[[  4   3   8 -13  20  -7]
 [  4   3   8 -13  21  -7]
 [  0   2   2  -3   3  -3]
 [  6   3  11 -16  28  -8]
 [  5   3  10 -15  25  -8]
 [ -2   1  -7   2  -7   1]
 [  5   3   9 -15  24  -8]
 [ -2   1  -7   2  -7   1]
 [ -2   1  -6   2  -7   1]
 [  3   5   7 -14  19  -9]]
:
[[  3   8 -13  20  -7   4]
 [  3   8 -13  21  -7   4]
 [  2   2  -3   3  -3   0]
 [  3  11 -16  28  -8   6]
 [  3  10 -15  25  -8   5]
 [  1  -7   2  -7   1  -2]
 [  3   9 -15  24  -8   5]
 [  1  -7   2  -7   1  -2]
 [  1  -6   2  -7   1  -2]
 [  5   7 -14  19  -9   3]]

[[ -7   1 -17   5   2  -7  14]
 [ 19  -1 -11  -3 -17  -9  -2]
 [  2   4   2  -6   5  -4  -6]
 [ -5   1   0   4   4  14   1]
 [ -9   5 -10   6  11  19   7]
 [ -4  -3  28  -9   4 -12 -13]
 [  3   0   2   0  -2   6  -3]
 [  3  -7   3   4 -11  -4   4]
 [  2 -11   9   2 -15 -16   4]
 [ -2   1  -9   2   1  -3   6]
 [ -6   5  -5  -1  11   5   1]]
:
[[  1 -17   5   2  -7  14  -7]
 [ -1 -11  -3 -17  -9  -2  19]
 [  4   2  -6   5  -4  -6   2]
 [  1   0   4   4  14   1  -5]
 [  5 -10   6  11  19   7  -9]
 [ -3  28  -9   4 -12 -13  -4]
 [  0   2   0  -2   6  -3   3]
 [ -7   3   4 -11  -4   4   3]
 [-11   9   2 -15 -16   4   2]
 [  1  -9   2   1  -3   6  -2]
 [  5  -5  -1  11   5   1  -6]]

[[22 22]
 [13 14]
 [25 25]
 [29 28]
 [21 20]
 [29 28]
 [ 1  4]
 [ 9 10]
 [36 37]
 [25 24]]
:
[[22 22]
 [14 13]
 [25 25]
 [28 29]
 [20 21]
 [28 29]
 [ 4  1]
 [10  9]
 [37 36]
 [24 25]]

[[ 23  12 -18  26   2  29  10]
 [ 12  -2  -9 -11  14 -16  14]
 [-16   0  12   8 -15  15 -16]]
:
[[ 12 -18  26   2  29  10  23]
 [ -2  -9 -11  14 -16  14  12]
 [  0  12   8 -15  15 -16 -16]]

[[ 14 -13  -6   4   3   3  11  14   2   8   2   3  -5  -3  12]
 [ 21   6  10  -7 -10   8  13  21   9  -4 -12   5  19   3   5]
 [ 13  17 -22 -14 -25  -4 -18  13  12 -16 -20 -36  25   9 -14]]
:
[[-13  -6   4   3   3  11  14   2   8   2   3  -5  -3  12  14]
 [  6  10  -7 -10   8  13  21   9  -4 -12   5  19   3   5  21]
 [ 17 -22 -14 -25  -4 -18  13  12 -16 -20 -36  25   9 -14  13]]

[[ 32  12  11]
 [ 12  11  10]
 [  5  13  13]
 [ -3  14  14]
 [  7  12  11]
 [ 19  10  10]
 [-34  18  19]
 [ 11  17  15]
 [ 17   5   5]
 [  3   9  10]
 [ 27  12  11]]
:
[[ 12  11  32]
 [ 11  10  12]
 [ 13  13   5]
 [ 14  14  -3]
 [ 12  11   7]
 [ 10  10  19]
 [ 18  19 -34]
 [ 17  15  11]
 [  5   5  17]
 [  9  10   3]
 [ 12  11  27]]

[[ 9 35  8 -1]
 [ 0 -2 -1  1]
 [ 2 -2 18  1]
 [ 0  3 27 -1]
 [ 0  8 -1 13]
 [ 0 -2 37 10]
 [ 3 26 18  1]
 [ 1  3 27 21]
 [ 0  3 -1 13]]
:
[[35  8 -1  9]
 [-2 -1  1  0]
 [-2 18  1  2]
 [ 3 27 -1  0]
 [ 8 -1 13  0]
 [-2 37 10  0]
 [26 18  1  3]
 [ 3 27 21  1]
 [ 3 -1 13  0]]

[[-11  -7   2  11   8  -2  -2   8   5  12 -31  -7  -6  22   3]
 [ -1 -10 -13  -1   8  -8   2  -1  -8  15 -10   3   3  12  10]
 [ -1 -13 -10  -3   5  -3   3  -2  -6  12 -11   7   2  14   8]
 [ -9  15   2   8   4  -9  -3  -2 -16  -4  21 -10  -1  -6 -27]]
:
[[ -7   2  11   8  -2  -2   8   5  12 -31  -7  -6  22   3 -11]
 [-10 -13  -1   8  -8   2  -1  -8  15 -10   3   3  12  10  -1]
 [-13 -10  -3   5  -3   3  -2  -6  12 -11   7   2  14   8  -1]
 [ 15   2   8   4  -9  -3  -2 -16  -4  21 -10  -1  -6 -27  -9]]
---
[[  9  -8 -36]
 [-31  16  -6]
 [  6 -26  11]]
:
[[  9  -8]
 [-31  16]]

[[  6 -23  18]
 [  1 -30   3]]
:
[[  6 -23]
 [  1 -30]]

[[-22  11]
 [-17 -27]
 [-10 -20]
 [-17  12]
 [-27 -12]]
:
[[-22  11]
 [-17 -27]]

[[ 12 -13]
 [-32  31]
 [-27  26]
 [-32  30]]
:
[[ 12 -13]
 [-32  31]]

[[  3  12 -18  31  -9]
 [-11   6   2  12   9]
 [  0  -7   3  -7   2]]
:
[[  3  12]
 [-11   6]]

[[ -8 -22   5   1]
 [  0 -27  -3  -1]]
:
[[ -8 -22]
 [  0 -27]]

[[  7 -20   7  16]
 [ 13  29  13  29]
 [  3 -13   3   9]
 [  1  -3   1  -7]
 [ -6  12  -6  -1]]
:
[[  7 -20]
 [ 13  29]]

[[ 35 -17  24]
 [  6 -33 -10]
 [  2  22 -16]
 [ -3 -20  20]]
:
[[ 35 -17]
 [  6 -33]]

[[ 20 -34]
 [-33 -28]
 [-11  35]
 [ 27  13]]
:
[[ 20 -34]
 [-33 -28]]
---
[[-7 22]
 [ 7 14]
 [27 22]]
:
[22  7]

[[-13 -28 -10 -28 -29]
 [ 20 -36  21 -36 -33]
 [-21  29 -23  29  30]
 [ 18 -26  20 -26 -28]]
:
[-29 -36 -23 -26]

[[ -8   4]
 [ 18  12]
 [  3 -15]
 [  2 -13]
 [ 13 -32]]
:
[ 4 18]

[[  3   7   3 -14]
 [ 11 -19  -1  10]
 [ 28 -31   0  21]]
:
[-14  -1 -31]

[[  5   0 -36 -29  20]
 [  4  -4  13  34  -1]
 [ -4   0  -9  16  -3]]
:
[20 34 -9]

[[ 15   1  10]
 [ 35 -13  37]
 [  8  -2   3]
 [ 11  -2   7]
 [  0   4  -3]]
:
[ 10 -13   8]

[[  2 -32  20]
 [-14   6  12]
 [ -7  -6  10]
 [-12   3  11]]
:
[20  6 -7]

[[-24 -28]
 [  5   6]
 [ 14  17]
 [ -1   0]]
:
[-28   5]

[[ 18  10   8   0 -21]
 [ 18  24   2  12 -12]
 [ 19  -4  21  -4   8]
 [  6  -1 -12 -15  37]
 [-12  -8 -10 -25 -21]]
:
[-21  12  21  -1 -12]
